Below are the code and all the weights of a small trained network. Each question names an input and a class and asks about switching units off, where a switched-off unit gives its printed mean instead of its output.

import numpy as np


def w(rows, s, z=0):
    codes = np.array(rows[::2]) - 128.0
    scale = np.full(codes.shape[1], s)
    scale[-1] = z or s
    return codes * scale


def f(y):
    return y / 2 * (1 + np.tanh(0.7978845608 * (y + 0.044715 * y**3)))


def log_softmax(a):
    a = a - a.max(-1, keepdims=True)
    return a - np.log(np.exp(a).sum(-1, keepdims=True))


def net(x, mask):
    res = np.array(x, float).reshape(1, 4) / 4 @ E
    y = f(res @ A[0][:, :-1].T + A[0][:, -1])
    res = res + np.where(mask, y, B[0][:, -1]) @ B[0][:, :-1]
    return log_softmax(res[-1] @ U[:, :-1].T + U[:, -1])


A, B = {}, {}
E = w([
[62,231,122],'x0',
[129,128,129],'x1',
[127,127,128],'x2',
[103,112,1],'x3',
],0.0076)
A[0] = w([
[169,50,103,210],'n1',
[91,253,164,146],'n2',
[129,117,110,120],'n3',
[119,137,148,148],'n4',
[133,129,209,254],'n5',
[127,128,127,96],'n6',
[137,92,156,222],'n7',
[94,99,7,178],'n8',
[91,207,127,191],'n9',
[88,227,61,111],'n10',
],0.021,0.0054)
B[0] = w([
[19,135,157,228],'n1',
[161,226,40,235],'n2',
[112,123,114,135],'n3',
[139,151,137,141],'n4',
[157,167,253,222],'n5',
[127,127,122,122],'n6',
[110,122,197,184],'n7',
[55,69,37,254],'n8',
[196,156,94,209],'n9',
[215,26,136,224],'n10',
],0.045,0.012)
U = w([
[112,114,254,254],'0',
[169,221,119,137],'1',
[16,126,85,47],'2',
[167,66,72,85],'3',
],0.0063,0.00075)

Each question gives the input, the list of numbers given to net, and the class t.
The units are the neurons (one row each of A and B). Each row of codes is followed by its name. A weight is (code - 128) times the scale printed after its matrix; where a second scale follows, it is the last column's (A, B and U).
mask holds one flag per neuron, in row order. A switched-off neuron (its flag False) gives its mean, the last column of its row in B, instead of its output. The means were averaged over made-up inputs and are rounded, as every weight is.
A unit's drop is (log p(t) with every unit on - log p(t) with that unit switched off) / (log p(t) with every unit on - log p(t) with every unit switched off).
The circuit of an input: a set's keep is (log p(t) with only the set's units on - log p(t) with every unit switched off) / (log p(t) with every unit on - log p(t) with every unit switched off). Starting from all 10 units, units are removed one at a time, each time the one whose removal leaves the highest keep (on an exact tie, the one counted first), for as long as the keep stays at least 0.8.
circuit, biggest first: the units of the circuit, biggest drop first
unit that matters most: the unit with the biggest drop
top k neurons: the k neurons with the biggest drops, biggest first
drop when u is switched off: that unit's drop, to one decimal
input [1,7,0,2], class 3: circuit, biggest first => [n1]
input [-4,-2,8,1], class 2: top 2 neurons => [n5, n10]
input [-3,-4,0,0], class 0: top 2 neurons => [n8, n2]
input [-2,2,4,0], class 0: top 2 neurons => [n8, n2]
input [5,8,-1,0], class 1: top 3 neurons => [n2, n8, n9]
input [-6,-6,3,0], class 0: top 3 neurons => [n8, n2, n7]
input [7,-3,6,-1], class 1: top 2 neurons => [n2, n8]
input [1,0,-5,4], class 3: top 2 neurons => [n1, n10]
input [6,6,0,1], class 3: top 2 neurons => [n10, n5]
input [3,3,-6,-1], class 1: drop when n8 is switched off => 0.1
input [4,-3,4,-1], class 1: drop when n8 is switched off => 0.2
input [3,-8,4,-1], class 1: drop when n8 is switched off => 0.2
input [6,8,4,1], class 3: drop when n5 is switched off => 0.7
input [-6,8,5,0], class 0: unit that matters most => n8
